Below is a small trained network, with its code and all its weights. Each question gives an input and a target symbol and asks what happens when units are switched off, that is, made to give their printed mean instead of their output.

import numpy as np


def w(rows, s, z=0):
    codes = np.array(rows[::2]) - 128.0
    scale = np.full(codes.shape[1], s)
    scale[-1] = z or s
    return codes * scale


def norm(h):
    return h / np.sqrt((h * h).mean(-1, keepdims=True) + 1e-5)


def f(y):
    return np.maximum(y, 0)


def softmax(a):
    e = np.exp(a - a.max(-1, keepdims=True))
    return e / e.sum(-1, keepdims=True)


def log_softmax(a):
    a = a - a.max(-1, keepdims=True)
    return a - np.log(np.exp(a).sum(-1, keepdims=True))


def net(x, mask):
    ids = ['αηθλμξψ'.index(c) for c in x.split()]
    T = len(ids)
    res = E[ids] + P[:T]
    r = norm(res)
    for j in range(2):
        rows = slice(2 * j, 2 * j + 2)
        q, k, v = (r @ M[0][rows].T for M in (Q, K, V))
        z = softmax(np.where(np.tri(T) > 0, q @ k.T / 2**0.5, -1e9)) @ v
        o = O[0][rows]
        res = res + np.where(mask[j], z, o[:, -1]) @ o[:, :-1]
    y = f(norm(res) @ A[0][:, :-1].T + A[0][:, -1])
    res = res + np.where(mask[2:26], y, B[0][:, -1]) @ B[0][:, :-1]
    return log_softmax(norm(res)[-1] @ U[:, :-1].T + U[:, -1])


Q, K, V, O, A, B = {}, {}, {}, {}, {}, {}
E = w([
[165,127,169,129],'α',
[143,91,11,121],'η',
[253,111,186,205],'θ',
[181,151,202,34],'λ',
[216,188,80,112],'μ',
[115,184,162,198],'ξ',
[156,135,193,136],'ψ',
],0.0042)
P = w([
[251,69,171,235],'0',
[211,96,171,200],'1',
[194,108,165,190],'2',
[180,120,156,173],'3',
[165,135,155,161],'4',
[136,142,143,146],'5',
[123,153,134,136],'6',
[109,160,128,131],'7',
[98,170,115,111],'8',
[93,181,114,113],'9',
[110,182,106,106],'10',
],0.0024)
Q[0] = w([
[255,199,241,113],'H0',
[153,105,161,151],'H0',
[80,39,75,138],'H1',
[217,187,208,152],'H1',
],0.011)
K[0] = w([
[35,203,72,61],'H0',
[93,254,90,111],'H0',
[223,212,245,173],'H1',
[60,103,21,34],'H1',
],0.0076)
V[0] = w([
[183,75,137,1],'H0',
[189,120,44,182],'H0',
[170,216,137,146],'H1',
[178,47,42,215],'H1',
],0.0035)
O[0] = w([
[165,46,131,2,251],'H0',
[96,242,89,61,159],'H0',
[182,178,108,84,213],'H1',
[25,76,54,115,251],'H1',
],0.0038,0.0017)
A[0] = w([
[70,63,73,128,65],'N0',
[192,184,96,151,114],'N1',
[140,159,102,80,134],'N2',
[77,157,62,62,47],'N3',
[167,167,133,153,107],'N4',
[75,69,119,185,132],'N5',
[60,127,205,83,19],'N6',
[133,155,157,89,139],'N7',
[137,183,149,90,107],'N8',
[159,82,2,172,21],'N9',
[74,133,164,111,206],'N10',
[176,112,141,213,73],'N11',
[63,88,180,125,9],'N12',
[159,59,79,89,62],'N13',
[166,71,150,185,73],'N14',
[90,155,81,72,56],'N15',
[119,113,45,90,166],'N16',
[44,89,86,178,93],'N17',
[108,91,161,171,119],'N18',
[133,138,86,69,2],'N19',
[76,74,127,132,44],'N20',
[149,54,48,148,18],'N21',
[100,53,170,90,102],'N22',
[89,175,162,209,125],'N23',
],0.0049,0.0028)
B[0] = w([
[162,173,120,158,169],'N0',
[74,144,102,115,232],'N1',
[124,111,109,152,224],'N2',
[115,149,168,81,203],'N3',
[92,127,106,114,193],'N4',
[169,93,141,125,159],'N5',
[112,142,175,71,162],'N6',
[144,108,104,143,229],'N7',
[145,124,117,153,205],'N8',
[90,116,255,107,190],'N9',
[142,130,88,122,227],'N10',
[85,122,132,99,192],'N11',
[129,128,196,76,137],'N12',
[89,158,83,150,175],'N13',
[107,132,84,93,178],'N14',
[133,151,181,85,182],'N15',
[105,168,113,137,250],'N16',
[185,97,93,168,169],'N17',
[123,102,103,112,151],'N18',
[133,132,170,57,146],'N19',
[146,166,126,105,140],'N20',
[125,157,212,172,160],'N21',
[139,131,120,62,204],'N22',
[123,98,167,174,181],'N23',
],0.0065,0.002)
U = w([
[81,60,46,86,48],'α',
[74,183,144,123,4],'η',
[130,82,69,187,117],'θ',
[218,102,180,96,194],'λ',
[162,198,1,143,81],'μ',
[90,176,171,203,236],'ξ',
[62,25,157,141,62],'ψ',
],0.0094,0.0034)

Each question gives the input, a string of symbols that net reads in full, and the target symbol t.
The units are the heads (2 rows each of Q, K, V and O) and the neurons (one row each of A and B). Each row of codes is followed by its name. A weight is (code - 128) times the scale printed after its matrix; where a second scale follows, it is the last column's (O, A, B and U).
mask holds one flag per unit, heads first, then neurons. A switched-off unit (its flag False) gives its mean, the last column of its rows in O or B, instead of its output. The means were averaged over made-up inputs and are rounded, as every weight is.
A unit's drop is (log p(t) with every unit on - log p(t) with that unit switched off) / (log p(t) with every unit on - log p(t) with every unit switched off).
The circuit of an input: a set's keep is (log p(t) with only the set's units on - log p(t) with every unit switched off) / (log p(t) with every unit on - log p(t) with every unit switched off). Starting from the 12 units with the biggest drops (on a tie, the unit counted first), units are removed one at a time, each time the one whose removal leaves the highest keep (on an exact tie, the one counted first), for as long as the keep stays at least 0.8.
units of the circuit, in order: the units of the circuit, biggest drop first
k most important neurons: the k neurons with the biggest drops, biggest first
which heads matter: for each layer, one digit per head in row order, 1 if its drop is at least 0.15 and else 0, layers parted by /
drop when u is switched off: that unit's drop, to one decimal
input η λ ψ ψ λ θ, target ψ: most important neuron => [N21]
input η ψ α, target μ: which heads matter => 10
input λ λ θ θ λ ξ ψ η η, target η: which heads matter => 00
input ψ θ ψ, target ψ: which heads matter => 10
input λ ψ λ η θ ξ ψ ξ ψ, target θ: which heads matter => 11
input ψ η α λ ψ α ξ, target θ: units of the circuit, in order => [H1; N17]
input θ μ ψ μ ψ λ ψ μ θ, target μ: units of the circuit, in order => [N1; N9; H0]
input λ ψ ψ ψ η μ α λ ψ λ α, target μ: units of the circuit, in order => [N0; H1; N17]
input η λ μ λ, target α: which heads matter => 01
input μ ψ η, target ξ: which heads matter => 00
input μ μ θ θ, target μ: which heads matter => 10
input θ ψ μ η θ ψ λ λ, target α: which heads matter => 11
input μ η λ ψ θ ξ ψ λ λ ψ θ, target ψ: which heads matter => 01
input ξ θ ψ, target ξ: most important neuron => [N23]
input ψ α λ α λ μ ψ, target μ: which heads matter => 11
input α ξ ψ, target ξ: drop when H0 is switched off => 2.3
input ξ λ λ θ λ λ λ ψ θ α, target λ: drop when H0 is switched off => 0.4
input α ψ θ, target θ: drop when N11 is switched off => 0.2
